What each symbol does to the units:
q889: %>q531, !>q125, @>q257, ^>q283
q866: %>q485, !>q257, @>q430, ^>q683
q412: %>q776, !>q605, @>q41, ^>q379
q605: %>q966, !>q322, @>q903, ^>q813
q392: %>q492, !>q576, @>q779, ^>q799
q776: %>q903, !>q966, @>q474, ^>q412
q116: %>q557, !>q83, @>q880, ^>q796
q762: %>q737, !>q657, @>q699, ^>q526
q314: %>q580, !>q487, @>q738, ^>q856
q354: %>q60, !>q790, @>q307, ^>q300
q389: %>q204, !>q365, @>q413, ^>q930
q789: %>q951, !>q193, @>q827, ^>q215
q951: %>q42, !>q965, @>q893, ^>q789
q184: %>q403, !>q840, @>q762, ^>q338
q874: %>q860, !>q484, @>q300, ^>q531
q683: %>q866, !>q656, @>q681, ^>q487
q808: %>q576, !>q338, @>q492, ^>q559
q576: %>q526, !>q184, @>q954, ^>q808
q954: %>q736, !>q762, @>q400, ^>q492
q42: %>q842, !>q41, @>q3, ^>q951
q737: %>q620, !>q335, @>q105, ^>q762
q693: %>q668, !>q353, @>q808, ^>q620
q966: %>q856, !>q2, @>q51, ^>q605
q204: %>q723, !>q909, @>q99, ^>q389
q285: %>q537, !>q755, @>q796, ^>q423
q283: %>q889, !>q779, @>q656, ^>q60
q69: %>q294, !>q300, @>q2, ^>q485
q511: %>q818, !>q692, @>q215, ^>q327
q860: %>q102, !>q223, @>q354, ^>q874
q500: %>q798, !>q247, @>q371, ^>q99
q738: %>q800, !>q788, @>q379, ^>q404
q779: %>q125, !>q954, @>q531, ^>q155
q307: %>q635, !>q283, @>q683, ^>q61
q118: %>q413, !>q204, @>q249, ^>q176
q908: %>q106, !>q977, @>q909, ^>q721
q3: %>q743, !>q327, @>q163, ^>q893
q893: %>q3, !>q842, @>q626, ^>q827
q799: %>q392, !>q808, @>q155, ^>q223
q840: %>q364, !>q111, @>q657, ^>q880
q459: %>q679, !>q446, @>q930, ^>q247
q743: %>q290, !>q511, @>q334, ^>q3
q531: %>q874, !>q400, @>q189, ^>q889
q84: %>q371, !>q798, @>q83, ^>q755
q249: %>q755, !>q99, @>q537, ^>q746
q484: %>q223, !>q105, @>q102, ^>q400
q692: %>q475, !>q738, @>q139, ^>q997
q626: %>q163, !>q743, @>q721, ^>q836
q668: %>q338, !>q987, @>q576, ^>q693
q290: %>q215, !>q818, @>q977, ^>q743
q736: %>q699, !>q737, @>q484, ^>q954
q338: %>q184, !>q880, @>q526, ^>q668
q474: %>q997, !>q51, @>q511, ^>q41
q688: %>q353, !>q796, @>q668, ^>q335
q142: %>q836, !>q893, @>q422, ^>q32
q83: %>q359, !>q420, @>q543, ^>q865
q353: %>q987, !>q116, @>q338, ^>q688
q656: %>q257, !>q531, @>q485, ^>q635
q997: %>q692, !>q404, @>q818, ^>q474
q155: %>q779, !>q492, @>q889, ^>q790
q111: %>q423, !>q746, @>q522, ^>q543
q635: %>q656, !>q889, @>q866, ^>q307
q987: %>q880, !>q557, @>q184, ^>q353
q446: %>q721, !>q163, @>q547, ^>q422
q836: %>q626, !>q3, @>q446, ^>q142
q537: %>q865, !>q84, @>q116, ^>q285
q679: %>q547, !>q721, @>q389, ^>q459
q796: %>q116, !>q865, @>q987, ^>q457
q746: %>q249, !>q413, @>q285, ^>q565
q422: %>q446, !>q626, @>q679, ^>q950
q526: %>q762, !>q403, @>q736, ^>q576
q557: %>q543, !>q359, @>q840, ^>q116
q61: %>q307, !>q60, @>q487, ^>q294
q430: %>q322, !>q69, @>q966, ^>q681
q379: %>q412, !>q813, @>q965, ^>q475
q223: %>q799, !>q559, @>q790, ^>q484
q41: %>q474, !>q903, @>q327, ^>q965
q681: %>q430, !>q485, @>q605, ^>q788
q99: %>q500, !>q37, @>q84, ^>q413
q102: %>q790, !>q799, @>q60, ^>q860
q105: %>q559, !>q693, @>q799, ^>q699
q176: %>q118, !>q389, @>q746, ^>q420
q650: %>q827, !>q951, @>q142, ^>q977
q106: %>q32, !>q650, @>q110, ^>q908
q965: %>q41, !>q776, @>q842, ^>q193
q909: %>q110, !>q32, @>q37, ^>q365
q215: %>q789, !>q139, @>q650, ^>q290
q334: %>q977, !>q215, @>q106, ^>q163
q657: %>q335, !>q522, @>q620, ^>q403
q580: %>q788, !>q683, @>q800, ^>q314
q813: %>q605, !>q430, @>q776, ^>q800
q620: %>q693, !>q688, @>q559, ^>q737
q423: %>q285, !>q249, @>q457, ^>q111
q403: %>q657, !>q364, @>q737, ^>q184
q413: %>q99, !>q723, @>q755, ^>q118
q522: %>q457, !>q285, @>q688, ^>q364
q2: %>q169, !>q61, @>q314, ^>q322
q169: %>q487, !>q307, @>q580, ^>q2
q565: %>q746, !>q118, @>q423, ^>q359
q865: %>q83, !>q371, @>q557, ^>q537
q335: %>q688, !>q457, @>q693, ^>q657
q322: %>q2, !>q294, @>q856, ^>q430
q856: %>q314, !>q169, @>q404, ^>q966
q798: %>q934, !>q459, @>q420, ^>q500
q60: %>q283, !>q155, @>q635, ^>q354
q800: %>q813, !>q681, @>q412, ^>q738
q110: %>q950, !>q142, @>q247, ^>q909
q359: %>q565, !>q176, @>q111, ^>q83
q723: %>q37, !>q110, @>q500, ^>q204
q247: %>q459, !>q422, @>q934, ^>q37
q139: %>q193, !>q379, @>q951, ^>q818
q788: %>q681, !>q866, @>q813, ^>q580
q950: %>q422, !>q836, @>q459, ^>q110
q721: %>q908, !>q334, @>q365, ^>q446
q475: %>q379, !>q800, @>q193, ^>q692
q487: %>q683, !>q635, @>q788, ^>q169
q257: %>q189, !>q874, @>q69, ^>q656
q559: %>q808, !>q668, @>q392, ^>q105
q755: %>q84, !>q500, @>q865, ^>q249
q977: %>q650, !>q789, @>q32, ^>q334
q193: %>q965, !>q412, @>q42, ^>q139
q492: %>q954, !>q526, @>q125, ^>q392
q300: %>q354, !>q102, @>q61, ^>q189
q485: %>q69, !>q189, @>q322, ^>q866
q930: %>q389, !>q547, @>q118, ^>q934
q790: %>q155, !>q392, @>q283, ^>q102
q51: %>q404, !>q314, @>q692, ^>q903
q404: %>q738, !>q580, @>q475, ^>q51
q32: %>q142, !>q827, @>q950, ^>q106
q294: %>q61, !>q354, @>q169, ^>q69
q365: %>q909, !>q106, @>q723, ^>q547
q699: %>q105, !>q620, @>q223, ^>q736
q371: %>q420, !>q934, @>q359, ^>q84
q880: %>q840, !>q543, @>q403, ^>q987
q364: %>q522, !>q423, @>q335, ^>q840
q842: %>q327, !>q474, @>q743, ^>q42
q420: %>q176, !>q930, @>q565, ^>q371
q163: %>q334, !>q290, @>q908, ^>q626
q37: %>q247, !>q950, @>q798, ^>q723
q903: %>q51, !>q856, @>q997, ^>q776
q327: %>q511, !>q997, @>q290, ^>q842
q818: %>q139, !>q475, @>q789, ^>q511
q125: %>q400, !>q736, @>q874, ^>q779
q400: %>q484, !>q699, @>q860, ^>q125
q547: %>q365, !>q908, @>q204, ^>q679
q543: %>q111, !>q565, @>q364, ^>q557
q934: %>q930, !>q679, @>q176, ^>q798
q189: %>q300, !>q860, @>q294, ^>q257
q457: %>q796, !>q537, @>q353, ^>q522
q827: %>q893, !>q42, @>q836, ^>q650

In the rows, 62 stands for zero.

The rows follow the links: the fewer symbols apart two units are, the more alike their rows tend to be.

Each row is also shifted at random along 7 hidden directions that mean nothing.

Known rows, each with its unit:
  71    57    59    74    59    80    50    64    74    64    62    50    61    57    46    53    74    54    74    75    63    63    64    77    65    67    64    65    69    56    64    64    57    72    53    59    76    64    67    62    67    67    69    72    70    56 -> q738
  61    57    67    67    70    59    31    72    64    70    61    59    57    70    58    43    71    55    65    61    73    56    51    69    74    76    54    51    50    59    77    70    54    74    60    57    76    36    62    54    68    51    69    65    82    75 -> q60
  73    60    66    70    59    79    69    47    55    64    58    54    62    52    54    67    59    48    77    77    61    64    55    70    65    56    70    68    61    64    55    61    65    63    67    61    75    78    55    63    68    73    56    75    57    62 -> q818
  40    67    60    44    74    62    61    59    47    66    48    56    67    70    58    61    53    64    69    69    70    53    48    69    62    68    55    63    31    69    70    57    76    73    53    78    72    59    50    50    56    57    56    77    67    74 -> q487
  52    44    56    75    74    66    64    51    68    41    62    25    65    65    54    68    61    36    72    66    54    51    64    63    53    64    53    63    90    61    78    57    55    66    59    60    65    70    54    54    62    56    52    55    67    57 -> q400
  42    54    71    71    63    68    50    63    65    62    69    70    57    62    60    49    64    53    60    71    62    65    62    71    69    61    62    61    81    53    66    70    47    71    74    51    71    56    58    65    73    57    62    60    68    68 -> q580
  51    62    58    51    66    60    70    68    61    53    63    77    70    69    62    58    53    71    50    72    59    61    68    71    53    61    56    69    68    58    66    59    62    73    65    68    63    64    58    59    57    56    61    61    61    66 -> q866
   6    64    55    64    56    67    48    78    72    64    62    52    65    58    56    49    67    60    66    59    66    66    65    67    58    67    65    56    66    58    61    58    62    62    53    64    69    47    64    59    60    65    68    56    78    64 -> q903
  58    64    73    64    60    50    81    68    44    59    56    62    51    63    66    78    64    61    61    54    66    59    53    47    65    57    67    64    35    74    54    67    85    46    73    62    53    80    57    52    73    66    46    51    46    56 -> q565
  33    66    68    52    67    64    43    69    60    68    64    63    56    67    63    48    62    61    61    69    72    62    57    71    70    62    60    58    65    58    66    70    60    70    60    61    68    49    52    59    67    57    60    65    74    78 -> q788
  56    67    70    68    51    68    60    83    56    67    58    63    51    55    54    55    71    56    66    66    71    68    56    70    67    60    71    65    45    61    48    66    79    56    65    58    66    58    58    57    73    71    57    53    65    62 -> q789
  57    64    63    79    54    66    65    46    68    72    64    58    59    52    66    73    69    63    73    53    58    66    63    52    68    60    70    59    58    65    54    63    57    52    61    56    55    62    76    75    62    72    69    67    54    51 -> q37
  59    70    59    51    60    55    60    65    55    69    58    62    70    59    70    64    53    65    65    46    64    67    57    51    57    60    69    50    55    66    56    56    68    49    64    70    64    55    57    63    59    67    60    59    69    72 -> q176
  48    61    67    45    68    62    54    54    62    70    68    91    72    61    64    55    52    70    57    63    62    66    58    66    66    63    61    56    75    52    70    67    45    74    76    69    89    74    56    66    70    56    72    84    65    81 -> q430
  85    72    55    58    50    72    74    68    66    64    64    74    66    55    60    62    61    76    57    72    60    71    72    71    56    56    70    73    65    61    47    57    69    59    58    66    55    66    66    69    56    73    65    60    54    55 -> q977
  75    58    67    61    63    58    39    55    73    72    67    51    62    56    64    61    70    57    73    41    66    67    61    47    75    64    64    42    80    57    67    69    45    57    61    61    76    69    65    66    72    63    73    74    71    71 -> q865
  67    68    64    38    76    55    58    54    56    66    60    73    65    74    70    60    51    76    53    65    66    55    58    65    65    68    51    64    51    65    75    64    60    76    58    71    59    55    56    60    53    51    61    73    62    75 -> q779
  56    54    58    84    61    52    55    72    63    62    56    48    64    62    60    62    69    52    70    42    63    60    54    48    61    70    60    47    48    66    68    59    60    53    64    57    69    48    72    56    64    59    67    54    73    58 -> q116
  25    67    69    49    68    59    59    61    51    68    59    74    59    67    65    59    56    68    58    69    69    60    55    68    68    61    60    64    50    62    66    66    66    70    67    65    67    63    54    59    66    57    59    71    61    73 -> q681
  67    62    57    69    57    74    72    58    62    59    63    71    70    56    58    59    55    59    62    79    54    69    65    73    54    56    69    72    72    57    56    55    60    65    70    61    68    65    61    68    58    68    60    64    61    59 -> q997
  51    63    60    70    55    70    66    71    54    60    58    69    64    58    60    52    55    55    60    76    60    67    57    72    54    57    71    69    59    59    53    55    67    63    73    59    62    46    56    63    60    67    54    52    67    64 -> q474
  67    70    65    56    60    71    49    51    58    78    58    47    61    51    62    64    60    54    79    60    68    68    53    59    70    59    71    55    57    64    55    60    64    56    58    66    71    61    55    65    62    73    59    73    67    73 -> q422
  29    54    61    68    68    57    48    63    72    61    66    64    62    70    61    55    69    64    60    57    64    57    64    62    67    72    54    56    69    58    75    67    50    71    60    58    66    54    70    63    65    51    73    65    70    61 -> q189
  35    49    69    75    69    55    61    49    63    60    67    71    60    68    66    65    65    59    60    60    59    56    59    57    72    66    55    59    67    61    75    71    45    70    75    53    67    67    69    65    69    51    66    70    56    61 -> q889
  21    78    57    31    58    62    73    57    58    67    57    58    70    54    65    79    52    74    64    53    62    69    65    51    57    55    68    61    62    69    50    56    75    51    53    80    63    87    54    62    57    75    62    72    53    68 -> q32
  55    61    72    88    58    76    74    39    56    71    64    65    53    55    63    70    68    53    71    77    55    63    57    65    71    55    72    73    48    68    52    65    61    58    73    48    53    62    69    74    65    70    55    68    47    48 -> q42
  79    67    67    42    64    48    70    85    54    55    60    73    53    76    62    66    68    78    46    61    73    54    64    62    65    66    54    69    41    67    68    71    82    67    58    69    50    75    57    47    69    53    58    55    53    61 -> q762
  90    54    66    63    74    62    66    52    59    54    64    65    61    69    62    63    58    57    59    75    59    53    61    68    63    64    54    68    68    61    75    66    56    75    67    60    63    67    59    61    63    53    57    66    58    63 -> q790
  77    55    69    62    69    49    62    71    51    55    58    64    58    68    64    62    59    53    60    57    68    55    51    55    64    64    57    58    51    63    73    67    67    62    72    61    68    63    55    50    71    54    54    56    63    69 -> q184
  41    59    68    63    66    53    65    80    58    50    62    62    49    73    56    60    70    60    54    65    69    53    59    66    65    66    55    67    50    65    69    70    72    65    63    59    57    67    58    48    71    54    56    50    58    58 -> q283
  27    71    70    61    59    67    61    49    59    74    70    76    56    58    78    59    58    67    56    71    62    70    64    65    69    53    71    68    67    63    51    66    59    58    69    53    41    45    64    78    55    68    55    60    58    65 -> q511
  74    74    66    72    55    75    70    57    57    74    59    64    52    60    62    63    70    69    66    77    65    63    59    73    68    60    70    76    33    72    48    62    76    62    54    55    42    45    71    70    55    72    58    62    54    49 -> q743
  55    78    70    54    57    60    53    62    52    83    64    86    58    59    81    52    54    74    54    61    65    73    55    62    67    57    74    59    48    65    47    61    63    55    71    58    47    30    61    76    56    69    59    58    66    74 -> q446
  74    52    57    72    68    57    66    64    72    50    67    65    63    70    64    61    65    65    51    63    54    57    72    63    56    66    53    66    77    60    73    62    52    69    63    56    51    57    71    64    58    51    66    53    62    52 -> q736
  25    70    56    55    59    51    67    56    54    76    53    70    75    56    70    73    52    71    67    37    60    67    52    41    59    61    69    48    38    71    55    54    67    48    65    73    70    63    68    65    58    68    68    71    62    68 -> q99
  59    64    54    51    75    60    54    41    72    62    60    29    70    65    70    71    57    60    70    51    59    55    67    51    59    67    54    54    79    67    73    54    52    63    41    70    52    54    61    67    44    60    64    69    71    68 -> q880
  79    58    61    68    62    57    78    78    54    53    57    83    61    74    53    59    66    71    50    73    63    53    60    74    59    69    55    75    34    63    67    65    73    72    68    64    68    65    67    51    67    52    63    61    54    53 -> q656
  33    75    60    70    61    71    64    41    61    79    57    52    62    57    72    68    59    70    71    65    59    63    61    59    64    63    71    67    41    75    51    53    66    56    49    61    38    33    73    79    41    72    61    66    60    54 -> q334
 119    67    61    49    72    61    68    60    62    60    58    59    57    76    60    65    69    81    56    73    68    51    66    72    66    73    50    75    40    69    72    65    73    77    41    70    45    60    66    58    52    53    63    68    55    56 -> q559
  65    64    57    69    51    66    75    75    59    58    66    99    69    60    64    51    53    72    44    78    54    70    68    75    49    54    68    73    67    56    50    56    60    64    80    57    61    51    66    70    59    64    62    52    59    59 -> q475

From each start, follow one symbol. Which unit do you reach?
Answer with the unit's name.
start   95    56    64    50    72    58    57    58    65    52    63    45    63    67    60    66    59    53    64    60    64    56    64    59    62    62    54    59    82    60    73    64    59    65    58    65    67    76    52    55    64    57    57    63    65    70
@	q737
start   20    63    66    67    57    68    79    65    50    54    57    51    57    55    57    71    58    48    68    73    62    63    58    63    58    52    71    71    57    67    51    59    79    53    68    61    59    76    51    55    66    72    46    52    54    56
@	q951
start   83    53    69    65    62    73    66    52    61    64    59    74    65    56    44    65    66    57    73    73    64    62    55    71    72    63    61    62    60    55    68    72    55    76    72    66   100   102    61    58    83    63    72    92    53    63
%	q314
start   66    66    50    46    53    73    73    86    65    49    57    51    71    58    41    59    60    61    66    73    64    65    68    78    47    59    65    71    68    57    56    55    81    66    50    77    79    89    50    45    66    71    60    61    64    60
!	q813
start   77    72    59    57    50    73    58    76    68    67    61    62    60    54    54    56    69    67    65    66    66    70    66    70    62    59    70    65    61    59    50    60    71    59    53    66    65    62    62    63    62    74    68    60    66    60
%	q3
start   41    57    72    70    66    70    63    45    65    64    67    68    56    61    63    64    66    61    63    75    59    62    61    68    72    60    61    70    71    61    65    70    53    70    67    56    63    72    64    69    66    61    61    74    53    59
%	q580
start   49    61    68    75    66    75    46    54    69    69    67    51    52    62    60    51    73    53    71    76    65    60    61    75    72    67    61    66    64    61    65    68    54    71    58    51    59    44    65    67    62    61    62    66    69    62
^	q605
start   43    59    56    78    54    68    80    71    57    56    57    72    64    60    52    63    64    62    63    75    56    63    62    71    55    60    67    73    47    63    56    56    72    63    67    61    67    68    68    58    63    66    62    61    56    48
@	q474
start   80    75    60    48    73    54    66    75    56    60    54    48    50    81    63    61    68    78    53    69    75    47    60    71    63    73    50    76    20    76    69    63    89    71    35    70    30    40    62    49    48    52    53    51    60    56
!	q693
start   67    61    57    87    59    70    66    45    61    72    54    39    64    52    60    73    67    51    82    54    58    61    53    53    63    65    69    57    37    72    56    54    65    52    57    60    62    51    75    67    56    72    64    67    62    50
%	q389
start   55    67    67    53    56    73    64    70    56    63    60    52    58    54    53    63    65    55    72    70    69    67    58    68    64    56    70    66    61    61    53    64    78    60    61    68    73    85    49    54    72    73    54    65    59    66
%	q511
start   28    65    62    65    61    72    34    72    76    71    67    49    54    61    59    43    75    61    67    65    72    64    64    73    70    69    61    58    70    56    63    65    54    69    49    55    60    35    65    65    61    62    71    61    82    68
%	q813
start   29    60    71    56    71    43    75    63    46    55    55    62    56    72    69    77    59    63    57    51    68    52    53    46    66    63    55    60    39    73    70    68    75    56    67    65    53    76    56    51    68    54    50    58    49    61
%	q184
start   62    77    68    51    61    70    49    54    59    78    62    47    53    56    68    60    65    62    71    63    71    66    58    62    71    59    71    61    55    67    51    63    70    54    50    63    46    48    57    69    56    74    56    63    67    69
^	q909
start   63    78    69    45    55    62    63    73    52    74    59    69    52    59    68    62    63    73    60    60    73    69    57    61    68    57    71    64    41    67    48    68    82    53    59    65    51    63    55    61    64    72    56    59    57    68
!	q32
start   75    59    68    66    61    57    68    58    56    59    63    60    62    57    68    70    57    52    66    53    59    65    59    51    61    53    68    56    70    64    55    62    64    49    76    59    61    71    56    63    68    67    53    54    59    64
%	q84
start   48    50    64    61    61    56    67    74    72    45    71    71    61    67    53    64    69    62    53    62    60    59    73    64    62    63    54    65    86    53    72    70    57    68    66    62    73    92    63    55    77    53    67    60    55    55
!	q790
